Below are the code and all the weights of a small trained network. Each question names an input and a target symbol and asks about switching units off, where a switched-off unit gives its printed mean instead of its output.

import numpy as np


def w(rows, s, z=0):
    codes = np.array(rows[::2]) - 128.0
    scale = np.full(codes.shape[1], s)
    scale[-1] = z or s
    return codes * scale


def f(y):
    return np.maximum(y, 0)


def softmax(a):
    e = np.exp(a - a.max(-1, keepdims=True))
    return e / e.sum(-1, keepdims=True)


def log_softmax(a):
    a = a - a.max(-1, keepdims=True)
    return a - np.log(np.exp(a).sum(-1, keepdims=True))


def net(x, mask):
    ids = ['Σαβδζηπ'.index(c) for c in x.split()]
    T = len(ids)
    res = E[ids] + P[:T]
    q, k, v = (res @ M[0].T for M in (Q, K, V))
    z = softmax(np.where(np.tri(T) > 0, q @ k.T / 4**0.5, -1e9)) @ v
    res = res + np.where(mask[0], z, O[0][:, -1]) @ O[0][:, :-1]
    y = f(res @ A[0][:, :-1].T + A[0][:, -1])
    res = res + np.where(mask[1:17], y, B[0][:, -1]) @ B[0][:, :-1]
    return log_softmax(res[-1] @ U[:, :-1].T + U[:, -1])


Q, K, V, O, A, B = {}, {}, {}, {}, {}, {}
E = w([
[207,201,112,168,198,13,200,177,139,122,168],'Σ',
[208,58,69,158,148,36,57,99,114,27,51],'α',
[35,60,109,164,87,130,209,7,19,86,222],'β',
[115,8,138,192,76,17,125,121,190,98,60],'δ',
[65,151,81,106,38,73,121,113,222,159,87],'ζ',
[156,191,135,151,162,41,54,27,183,164,165],'η',
[182,196,195,176,84,223,140,98,94,128,63],'π',
],0.015)
P = w([
[79,153,161,142,149,111,185,180,171,144,10],'0',
[141,131,72,215,88,99,149,130,181,136,140],'1',
[162,142,51,174,65,92,127,113,162,134,157],'2',
[115,155,152,153,108,95,81,130,137,120,146],'3',
[119,130,149,92,110,105,95,111,155,149,126],'4',
[120,147,107,96,100,123,116,74,150,153,135],'5',
[130,111,113,92,98,122,128,53,160,161,142],'6',
],0.014)
Q[0] = w([
[78,54,139,19,174,171,116,251,95,164,152],'H1',
[138,65,146,62,194,95,147,120,107,127,150],'H1',
[183,89,64,83,98,122,229,45,197,129,132],'H1',
[165,153,151,101,92,20,50,174,218,131,107],'H1',
],0.011)
K[0] = w([
[203,158,80,127,117,83,115,165,175,125,98],'H1',
[159,76,123,63,89,95,115,169,131,143,131],'H1',
[73,108,176,6,154,131,107,101,82,135,132],'H1',
[138,111,102,136,60,149,92,78,78,168,184],'H1',
],0.013)
V[0] = w([
[19,203,120,76,112,111,215,160,123,149,156],'H1',
[195,167,160,139,231,105,136,56,140,162,191],'H1',
[96,183,157,119,71,201,79,100,188,183,138],'H1',
[167,181,128,96,134,215,170,157,1,96,82],'H1',
],0.0079)
O[0] = w([
[70,153,183,119,176,178,97,197,140,79,187,180],'H1',
[76,118,44,183,175,160,90,114,121,168,123,130],'H1',
[141,137,189,162,3,133,71,194,120,147,80,163],'H1',
[130,172,98,182,126,140,161,74,153,61,105,3],'H1',
],0.012,0.0061)
A[0] = w([
[119,187,96,130,95,115,151,120,135,147,164,140],'N1',
[100,177,181,150,110,86,221,95,72,148,144,132],'N2',
[225,129,158,129,98,85,77,166,122,102,147,95],'N3',
[88,100,86,141,76,141,105,121,109,100,107,71],'N4',
[111,131,49,86,207,168,155,204,162,143,95,51],'N5',
[167,140,170,148,138,188,85,130,221,110,144,114],'N6',
[75,89,155,84,45,124,122,151,116,101,204,135],'N7',
[66,131,108,235,98,171,103,104,73,136,159,126],'N8',
[141,85,117,149,100,238,142,165,13,160,153,2],'N9',
[94,119,176,49,178,155,195,72,164,28,159,48],'N10',
[169,120,162,143,130,127,62,254,134,152,154,92],'N11',
[107,82,135,72,90,129,167,155,194,148,72,81],'N12',
[125,166,160,156,80,150,154,82,78,69,122,114],'N13',
[150,120,159,184,136,104,86,112,180,116,60,121],'N14',
[210,125,103,148,145,140,73,137,125,70,157,71],'N15',
[199,129,138,109,78,105,102,103,110,183,131,91],'N16',
],0.0089,0.0082)
B[0] = w([
[151,80,181,183,108,157,115,107,73,163,155,174],'N1',
[117,75,67,137,140,125,49,148,173,123,100,189],'N2',
[88,120,152,91,67,164,170,137,164,103,180,226],'N3',
[114,116,132,188,209,85,150,55,116,157,74,160],'N4',
[180,44,209,128,117,145,53,41,237,67,90,144],'N5',
[121,133,73,136,111,52,177,176,132,157,74,184],'N6',
[254,173,87,105,178,131,125,96,132,105,58,224],'N7',
[163,119,164,85,171,140,184,185,135,59,170,201],'N8',
[13,118,212,125,60,40,165,253,184,85,111,140],'N9',
[95,188,109,195,23,148,141,167,105,182,77,210],'N10',
[145,119,80,139,75,160,30,56,95,102,117,248],'N11',
[91,127,146,113,153,176,150,102,101,91,186,179],'N12',
[87,70,188,114,203,80,78,91,140,155,154,197],'N13',
[115,209,53,106,133,184,172,199,61,147,167,223],'N14',
[80,168,167,133,146,137,145,168,120,156,122,156],'N15',
[89,196,188,171,184,122,212,160,187,93,110,227],'N16',
],0.0068,0.011)
U = w([
[182,182,192,109,98,131,125,90,192,110,134,122],'Σ',
[126,235,222,222,64,84,190,138,182,136,68,105],'α',
[166,153,224,185,161,107,120,72,221,115,101,11],'β',
[133,136,168,165,102,98,85,93,149,201,122,252],'δ',
[152,186,172,131,150,157,164,81,149,125,169,142],'ζ',
[138,124,237,89,140,81,188,147,191,163,145,148],'η',
[255,212,162,125,184,96,171,100,152,160,66,75],'π',
],0.0046,0.003)

Each question gives the input, a string of symbols that net reads in full, and the target symbol t.
The units are the heads (4 rows each of Q, K, V and O) and the neurons (one row each of A and B). Each row of codes is followed by its name. A weight is (code - 128) times the scale printed after its matrix; where a second scale follows, it is the last column's (O, A, B and U).
mask holds one flag per unit, heads first, then neurons. A switched-off unit (its flag False) gives its mean, the last column of its rows in O or B, instead of its output. The means were averaged over made-up inputs and are rounded, as every weight is.
A unit's drop is (log p(t) with every unit on - log p(t) with that unit switched off) / (log p(t) with every unit on - log p(t) with every unit switched off).
The circuit of an input: a set's keep is (log p(t) with only the set's units on - log p(t) with every unit switched off) / (log p(t) with every unit on - log p(t) with every unit switched off). Starting from the 12 units with the biggest drops (on a tie, the unit counted first), units are removed one at a time, each time the one whose removal leaves the highest keep (on an exact tie, the one counted first), for as long as the keep stays at least 0.8.
units of the circuit, in order: the units of the circuit, biggest drop first
unit that matters most: the unit with the biggest drop
top k neurons: the k neurons with the biggest drops, biggest first
drop when u is switched off: that unit's drop, to one decimal
input η π ζ δ η α β, target η: units of the circuit, in order => (N9, H1, N8)
input β η α Σ δ, target α: units of the circuit, in order => (H1, N10)
input ζ α β, target Σ: top 3 neurons => (N7, N11, N3)
input α δ η ζ π ζ, target α: top 2 neurons => (N16, N11)
input β π η η α, target α: units of the circuit, in order => (H1, N10, N15)
input δ α α δ, target η: units of the circuit, in order => (H1, N11)
input α ζ ζ, target Σ: top 3 neurons => (N11, N7, N3)
input η Σ α δ Σ, target η: units of the circuit, in order => (H1, N7, N3)
input ζ α α, target Σ: units of the circuit, in order => (H1, N11, N3)
input ζ ζ Σ α, target Σ: units of the circuit, in order => (H1, N11, N3, N7)
input π δ Σ δ, target η: top neuron => (N3)
input ζ ζ Σ, target Σ: top 2 neurons => (N11, N3)
input π π δ η, target α: units of the circuit, in order => (H1, N16)
input η π β, target η: unit that matters most => N9
input Σ δ Σ, target η: units of the circuit, in order => (H1, N3)
input η π α α Σ α π, target α: top 2 neurons => (N16, N9)
input α α δ Σ η, target δ: top 2 neurons => (N11, N7)
input α π ζ ζ δ, target Σ: top 2 neurons => (N11, N7)
input π δ η, target α: drop when H1 is switched off => 0.7
input β π α δ α δ ζ, target α: drop when N6 is switched off => 0.1
input π ζ δ α β, target β: drop when H1 is switched off => 0.6
